Look-ups in named tables: a row name and a column name give one cell, copied from the table.

sib.csv
,let,gigopep,seliri,munav,nemi,von,vuf
relag,166,118,137,188,179,160,248
nizes,98,137,144,199,150,177,150
kipet,166,155,97,222,156,177,61
kotilip,138,141,137,221,146,124,209

munav of relag: 188
seliri of nizes: 144
munav of nizes: 199
let of relag: 166
nemi of nizes: 150
vuf of relag: 248
nemi of kipet: 156
von of nizes: 177
Row with the largest vuf: relag

zub.tsv
	masunal	teb	nef	las	kidora	balur	nud	bel	pef	bedo
rilol	111	127	49	133	127	156	128	174	133	156
vasato	75	177	159	140	162	133	151	167	190	165
vef	44	158	154	167	108	149	214	143	146	141
lamu	153	153	158	173	137	127	125	160	179	177
laku	222	176	134	218	191	148	58	189	161	158
namukar	167	140	135	164	196	150	145	103	174	184
bif	222	68	107	197	67	135	169	110	148	149
mabaf	185	192	123	190	206	132	161	103	118	137
vedo	64	86	116	214	209	168	77	175	101	141

bel of vef = 143
las of vef = 167
nud of namukar = 145
masunal of rilol = 111
bel of namukar = 103
nef of rilol = 49
las of laku = 218
nef of vedo = 116
balur of vef = 149
bedo of lamu = 177
nef of vasato = 159
balur of mabaf = 132
kidora of vef = 108
pef of rilol = 133
Row with the largest nef: vasato

doka:
,dunen,pelek,tivome,bug,dimepil,gike,fes,mev,nabun,nomim
tet,51.26,57.71,64.27,67.03,40.66,53.78,57.74,68.29,92.47,86.62
dasi,58.17,58.52,34.86,48.26,37.98,33.78,43.86,67.66,72.09,48.21
vival,31.86,48.85,33.47,39.95,47.88,50.63,45.38,35.57,19.72,36.34
kuv,44.10,51.73,19.78,39.20,32.00,17.69,40.85,55.28,36.15,46.19
bep,30.68,38.30,7.82,32.65,28.72,11.00,29.00,36.69,38.76,70.75
tatab,74.36,59.06,42.55,47.48,58.27,45.67,46.71,64.69,66.43,35.96
gemiva,36.59,54.16,33.01,37.15,52.53,55.87,49.60,40.67,7.91,21.95
bivukob,27.96,46.61,43.09,46.37,48.92,49.13,54.49,36.28,20.11,46.44
gage,85.43,78.79,50.62,53.17,52.36,54.47,56.01,84.96,35.43,27.92

What is the dunen of bep in doka? 30.68
What is the bug of bivukob in doka? 46.37
What is the fes of bivukob in doka? 54.49
What is the dunen of kuv in doka? 44.10
What is the fes of tet in doka? 57.74
What is the gike of dasi in doka? 33.78
What is the bug of gemiva in doka? 37.15

goru:
,zub,ligam,dag,raz,rabava,nop,vigizek,lon
rubobup,48.12,62.23,41.86,70.77,29.19,68.39,62.10,22.78
tuteko,7.86,14.94,37.85,58.48,43.87,12.80,49.54,42.19
velale,46.04,66.00,43.10,56.23,12.15,49.75,21.45,11.08
mor,28.76,50.33,40.17,82.10,25.88,51.49,61.34,18.68
zaleg,37.95,37.63,39.99,66.86,54.52,57.16,84.38,46.95
turarev,16.84,13.03,38.27,33.75,49.98,7.28,32.86,53.01
ruk,57.51,50.35,43.17,7.96,36.18,36.13,1.62,42.37
zome,58.43,31.65,40.29,19.23,71.93,50.35,60.94,72.18
pef,20.79,35.14,38.15,80.80,39.14,43.08,73.03,31.26
fila,71.48,62.80,42.67,39.70,47.28,76.44,59.16,43.94
lur,73.73,54.91,43.56,6.68,48.66,56.34,23.82,52.80
kos,14.36,13.72,38.30,38.26,46.21,5.97,32.55,49.38
vur,12.93,37.17,39.78,67.81,18.79,21.36,31.53,17.87
pitu,49.76,64.85,43.49,42.45,13.76,45.73,9.76,15.26

What is the dag of kos in goru? 38.30
What is the zub of velale in goru? 46.04
What is the raz of mor in goru? 82.10
What is the ligam of velale in goru? 66.00
What is the vigizek of ruk in goru? 1.62
What is the dag of pef in goru? 38.15
What is the rabava of tuteko in goru? 43.87
What is the raz of vur in goru? 67.81
What is the lon of vur in goru? 17.87
What is the zub of tuteko in goru? 7.86
What is the ligam of ruk in goru? 50.35
What is the lon of velale in goru? 11.08
What is the nop of zaleg in goru? 57.16
What is the dag of ruk in goru? 43.17
What is the ligam of vur in goru? 37.17
What is the zub of fila in goru? 71.48
What is the zub of zaleg in goru? 37.95
Row with the largest ligam: velale

fatavo:
	gikeme	natatu	gevot	bef	vus	talik	redun
nodamug	218	19	40	208	9	173	213
viduf	76	32	22	216	57	18	172
sazugev	47	152	175	168	186	76	240
zos	158	50	82	217	178	100	105
pez	210	105	36	92	95	156	217
bozed	235	28	13	216	232	16	188
sel	141	30	77	96	59	179	82
rofin	193	57	84	125	170	173	219

What is the gevot of pez in fatavo?
36
What is the redun of bozed in fatavo?
188
What is the talik of bozed in fatavo?
16
What is the vus of bozed in fatavo?
232
What is the gevot of rofin in fatavo?
84
What is the vus of sazugev in fatavo?
186
What is the natatu of rofin in fatavo?
57
What is the gikeme of bozed in fatavo?
235
What is the redun of sel in fatavo?
82
What is the bef of rofin in fatavo?
125
What is the bef of bozed in fatavo?
216
What is the natatu of sel in fatavo?
30
What is the vus of nodamug in fatavo?
9
What is the talik of sazugev in fatavo?
76
What is the bef of nodamug in fatavo?
208
What is the gevot of sazugev in fatavo?
175
What is the natatu of bozed in fatavo?
28
What is the redun of zos in fatavo?
105

moba:
,muz,niv,runu,laf,ter,mep,veb,terid,zegafid,suze
gaveni,209,221,510,972,893,78,418,717,734,779
luf,252,274,484,970,877,83,443,693,687,811
tupazut,246,271,489,965,874,81,447,691,699,802
fep,428,514,397,825,708,105,586,715,442,695
babad,193,216,620,984,892,121,417,707,761,926

ter of gaveni is 893
suze of babad is 926
runu of fep is 397
terid of fep is 715
veb of gaveni is 418
veb of babad is 417
muz of tupazut is 246
terid of gaveni is 717
suze of luf is 811
zegafid of gaveni is 734
zegafid of fep is 442
veb of luf is 443
terid of tupazut is 691
niv of luf is 274
zegafid of luf is 687
muz of gaveni is 209
laf of tupazut is 965
laf of babad is 984
terid of luf is 693
Which row has the largest laf? babad

tol.tsv
	ves	vig	mer	tiz
ruparet	142	107	99	73
vamom	114	96	112	104
viz	77	137	114	205
bes	65	159	139	224
vur	128	81	64	192
lasene	120	102	120	59
supufub	129	113	105	69
luvib	121	115	93	118
sozakat	148	114	112	74
bovu	89	142	128	164
til	84	153	160	149

What is the mer of ruparet in tol?
99
What is the vig of viz in tol?
137
What is the mer of bovu in tol?
128
What is the vig of bes in tol?
159
What is the ves of bovu in tol?
89
What is the ves of sozakat in tol?
148

Table gib
cols = fafelif, vibizer, vep, kife, munib, ref, tok
rasika: [79632, 56307, 55655, 64456, 35553, 72782, 18872]
ton: [54407, 44747, 55234, 60506, 67732, 47902, 66879]
mov: [60793, 49813, 41159, 55253, 67585, 44962, 52455]
bap: [55480, 44048, 59619, 53111, 58403, 46691, 60800]

munib of bap = 58403
tok of rasika = 18872
fafelif of mov = 60793
kife of mov = 55253
ref of ton = 47902
ref of rasika = 72782
vibizer of rasika = 56307
vep of mov = 41159
vep of ton = 55234
fafelif of bap = 55480
fafelif of ton = 54407
ref of bap = 46691
vep of bap = 59619
vibizer of bap = 44048
vep of rasika = 55655
tok of mov = 52455
kife of ton = 60506
fafelif of rasika = 79632
tok of bap = 60800
vibizer of mov = 49813
Which row has the largest ref? rasika

